Below are the code and all the weights of a small trained network. Each question names an input and a class and asks about switching units off, where a switched-off unit gives its printed mean instead of its output.

import numpy as np


def w(rows, s, z=0):
    codes = np.array(rows[::2]) - 128.0
    scale = np.full(codes.shape[1], s)
    scale[-1] = z or s
    return codes * scale


def f(y):
    return np.maximum(y, 0)


def log_softmax(a):
    a = a - a.max(-1, keepdims=True)
    return a - np.log(np.exp(a).sum(-1, keepdims=True))


def net(x, mask):
    res = np.array(x, float).reshape(1, 6) / 4 @ E
    y = f(res @ A[0][:, :-1].T + A[0][:, -1])
    res = res + np.where(mask, y, B[0][:, -1]) @ B[0][:, :-1]
    return log_softmax(res[-1] @ U[:, :-1].T + U[:, -1])


A, B = {}, {}
E = w([
[147,171,95,233,160,163,128,102,149,137,94],'x0',
[157,128,133,127,128,135,128,149,114,148,133],'x1',
[180,121,146,130,130,135,137,147,102,155,141],'x2',
[120,143,159,160,151,106,168,204,156,117,173],'x3',
[171,78,56,141,110,156,152,172,164,77,100],'x4',
[175,174,102,141,66,166,152,105,107,92,249],'x5',
],0.012)
A[0] = w([
[116,83,151,19,63,82,138,134,73,89,139,124],'n1',
[78,217,171,163,130,58,90,61,130,174,176,78],'n2',
[103,188,203,118,149,116,128,45,73,234,156,54],'n3',
[217,41,45,138,88,134,169,155,199,76,98,8],'n4',
[172,224,67,228,226,167,115,63,133,145,100,37],'n5',
[158,176,97,120,67,155,178,93,95,90,201,3],'n6',
[107,172,178,155,168,115,187,170,185,130,193,130],'n7',
[196,160,89,127,102,159,166,148,120,184,197,230],'n8',
[77,195,101,132,67,185,159,89,115,98,203,51],'n9',
[157,117,89,100,54,171,45,1,49,164,82,106],'n10',
],0.0069,0.0047)
B[0] = w([
[196,151,177,117,150,232,125,67,230,118,186,223],'n1',
[143,136,87,123,101,123,22,131,98,127,180,214],'n2',
[128,52,55,155,71,68,77,154,120,149,157,223],'n3',
[94,66,88,166,38,63,97,114,125,208,156,223],'n4',
[170,170,177,129,128,197,164,131,254,172,216,254],'n5',
[96,100,138,144,142,131,163,31,95,225,92,203],'n6',
[147,135,103,168,89,87,214,167,88,45,82,203],'n7',
[137,149,84,121,206,160,143,105,73,139,121,233],'n8',
[51,60,158,126,177,147,188,76,88,165,58,207],'n9',
[173,182,171,196,119,71,202,188,101,32,59,249],'n10',
],0.0083,0.0081)
U = w([
[125,89,70,146,15,97,73,114,112,186,159,39],'0',
[154,168,215,102,134,189,132,96,217,153,178,52],'1',
[77,86,172,113,254,124,143,85,84,224,37,122],'2',
[150,180,164,157,90,87,194,150,76,24,88,67],'3',
[139,144,103,110,177,135,112,109,118,120,113,253],'4',
[142,156,106,102,154,137,117,113,114,132,114,239],'5',
],0.0084,0.0071)

Each question gives the input, the list of numbers given to net, and the class t.
The units are the neurons (one row each of A and B). Each row of codes is followed by its name. A weight is (code - 128) times the scale printed after its matrix; where a second scale follows, it is the last column's (A, B and U).
mask holds one flag per neuron, in row order. A switched-off neuron (its flag False) gives its mean, the last column of its row in B, instead of its output. The means were averaged over made-up inputs and are rounded, as every weight is.
A unit's drop is (log p(t) with every unit on - log p(t) with that unit switched off) / (log p(t) with every unit on - log p(t) with every unit switched off).
The circuit of an input: a set's keep is (log p(t) with only the set's units on - log p(t) with every unit switched off) / (log p(t) with every unit on - log p(t) with every unit switched off). Starting from all 10 units, units are removed one at a time, each time the one whose removal leaves the highest keep (on an exact tie, the one counted first), for as long as the keep stays at least 0.8.
units of the circuit, in order: the units of the circuit, biggest drop first
most important unit: the unit with the biggest drop
k most important neurons: the k neurons with the biggest drops, biggest first
drop of u: that unit's drop, to one decimal
input [-8,-8,8,-7,1,-1], class 1: 2 most important neurons	(n1, n7)
input [-8,3,-3,2,-1,0], class 1: units of the circuit, in order	(n1)
input [1,-6,-4,8,8,-3], class 0: 2 most important neurons	(n4, n10)
input [-5,0,-7,8,-7,0], class 3: 4 most important neurons	(n7, n4, n5, n6)
input [-2,1,1,-3,-2,8], class 2: 2 most important neurons	(n9, n6)
input [-8,-1,2,5,3,5], class 1: 2 most important neurons	(n1, n10)
input [-4,-4,1,-3,-8,2], class 0: 2 most important neurons	(n3, n2)
input [-8,-2,-3,5,8,-2], class 0: 3 most important neurons	(n4, n5, n10)
input [-8,-3,-3,0,-8,-5], class 0: 2 most important neurons	(n3, n5)
input [4,5,-5,0,5,6], class 2: units of the circuit, in order	(n9, n6, n8)
input [7,-1,4,6,8,-5], class 0: 3 most important neurons	(n4, n1, n10)
input [-4,-5,4,4,5,-5], class 0: 2 most important neurons	(n4, n10)
input [2,5,0,-5,0,3], class 3: 2 most important neurons	(n10, n1)
input [4,2,-8,-2,-1,8], class 2: most important unit	n9
input [-4,-2,-5,-6,-2,1], class 3: drop of n10	1.1
input [4,-2,4,-6,-3,-3], class 3: drop of n1	0.1
input [3,-3,-3,8,-5,-1], class 3: drop of n2	-0.1
